Here is a tiny trained network, its code and every weight. The questions are about switching its units off for an input and a class, where a switched-off unit gives its printed mean instead of its output.

import numpy as np


def w(rows, s, z=0):
    codes = np.array(rows[::2]) - 128.0
    scale = np.full(codes.shape[1], s)
    scale[-1] = z or s
    return codes * scale


def f(y):
    return np.maximum(y, 0)


def log_softmax(a):
    a = a - a.max(-1, keepdims=True)
    return a - np.log(np.exp(a).sum(-1, keepdims=True))


def net(x, mask):
    res = np.array(x, float).reshape(1, 6) / 4 @ E
    y = f(res @ A[0][:, :-1].T + A[0][:, -1])
    res = res + np.where(mask, y, B[0][:, -1]) @ B[0][:, :-1]
    return log_softmax(res[-1] @ U[:, :-1].T + U[:, -1])


A, B = {}, {}
E = w([
[90,148,254,94],'x0',
[125,175,188,153],'x1',
[100,206,45,130],'x2',
[120,45,144,224],'x3',
[156,189,121,198],'x4',
[238,145,116,123],'x5',
],0.0098)
A[0] = w([
[137,126,34,142,135],'N1',
[73,118,148,122,150],'N2',
[162,152,136,153,95],'N3',
[107,176,99,116,96],'N4',
[137,122,64,126,155],'N5',
[103,130,198,148,102],'N6',
[136,120,4,142,208],'N7',
[130,140,77,141,113],'N8',
[135,91,149,87,68],'N9',
[86,119,103,120,3],'N10',
[94,96,153,163,125],'N11',
[107,174,91,104,146],'N12',
[172,93,101,160,150],'N13',
[68,74,145,156,96],'N14',
[133,86,146,69,114],'N15',
[112,169,83,99,143],'N16',
[124,119,172,112,112],'N17',
[108,177,100,104,79],'N18',
[123,143,136,98,89],'N19',
[148,169,181,177,121],'N20',
],0.017,0.0034)
B[0] = w([
[134,166,39,117,215],'N1',
[154,112,142,150,169],'N2',
[151,139,125,113,161],'N3',
[92,121,169,95,172],'N4',
[127,189,90,133,189],'N5',
[125,122,96,164,188],'N6',
[127,179,3,134,249],'N7',
[133,152,100,115,175],'N8',
[119,72,91,122,166],'N9',
[133,150,142,167,149],'N10',
[107,97,111,174,175],'N11',
[71,137,202,128,183],'N12',
[158,137,106,141,191],'N13',
[122,61,165,195,185],'N14',
[122,70,93,133,181],'N15',
[63,149,160,131,186],'N16',
[140,117,53,127,168],'N17',
[83,119,189,101,174],'N18',
[132,82,158,132,153],'N19',
[192,155,106,185,192],'N20',
],0.012,0.015)
U = w([
[55,195,124,63,2],'0',
[93,95,134,12,31],'1',
[105,66,144,75,188],'2',
[74,162,232,130,142],'3',
[92,49,132,175,132],'4',
[160,69,117,26,131],'5',
[246,144,171,86,105],'6',
[141,185,80,163,189],'7',
],0.013,0.0073)

Each question gives the input, the list of numbers given to net, and the class t.
The units are the neurons (one row each of A and B). Each row of codes is followed by its name. A weight is (code - 128) times the scale printed after its matrix; where a second scale follows, it is the last column's (A, B and U).
mask holds one flag per neuron, in row order. A switched-off neuron (its flag False) gives its mean, the last column of its row in B, instead of its output. The means were averaged over made-up inputs and are rounded, as every weight is.
A unit's drop is (log p(t) with every unit on - log p(t) with that unit switched off) / (log p(t) with every unit on - log p(t) with every unit switched off).
The circuit of an input: a set's keep is (log p(t) with only the set's units on - log p(t) with every unit switched off) / (log p(t) with every unit on - log p(t) with every unit switched off). Starting from the 12 units with the biggest drops (on a tie, the unit counted first), units are removed one at a time, each time the one whose removal leaves the highest keep (on an exact tie, the one counted first), for as long as the keep stays at least 0.8.
units of the circuit, in order: the units of the circuit, biggest drop first
most important unit: the unit with the biggest drop
top k neurons: the k neurons with the biggest drops, biggest first
drop when u is switched off: that unit's drop, to one decimal
input [1,-4,6,-8,-6,-8], class 3: most important unit	N12
input [7,-6,4,-4,-7,-6], class 4: units of the circuit, in order	(N15, N14)
input [5,-5,-1,3,-4,8], class 2: top 2 neurons	(N7, N1)
input [3,1,1,-4,-4,1], class 1: top 2 neurons	(N14, N20)
input [-4,7,-3,5,8,-4], class 4: top 4 neurons	(N7, N1, N14, N5)
input [3,5,-6,4,-2,7], class 4: top 3 neurons	(N7, N1, N5)
input [-2,-7,6,7,-8,-8], class 7: top 3 neurons	(N7, N1, N5)
input [2,-1,3,1,-7,6], class 2: top 2 neurons	(N7, N1)
input [-2,6,-4,3,-1,6], class 6: top 2 neurons	(N7, N1)
input [-6,-6,-5,5,-1,-4], class 7: top 2 neurons	(N7, N1)
input [0,-4,-1,-3,-5,2], class 1: top 2 neurons	(N20, N14)
input [1,0,-5,-3,-7,3], class 5: drop when N1 is switched off	-0.1
input [7,8,-6,-7,-2,4], class 4: drop when N19 is switched off	0.2
input [2,-2,8,4,-3,-6], class 4: units of the circuit, in order	(N14)
input [6,0,-5,-8,-7,-4], class 5: drop when N19 is switched off	-0.3
input [-1,4,-1,3,-2,0], class 4: drop when N7 is switched off	0.4
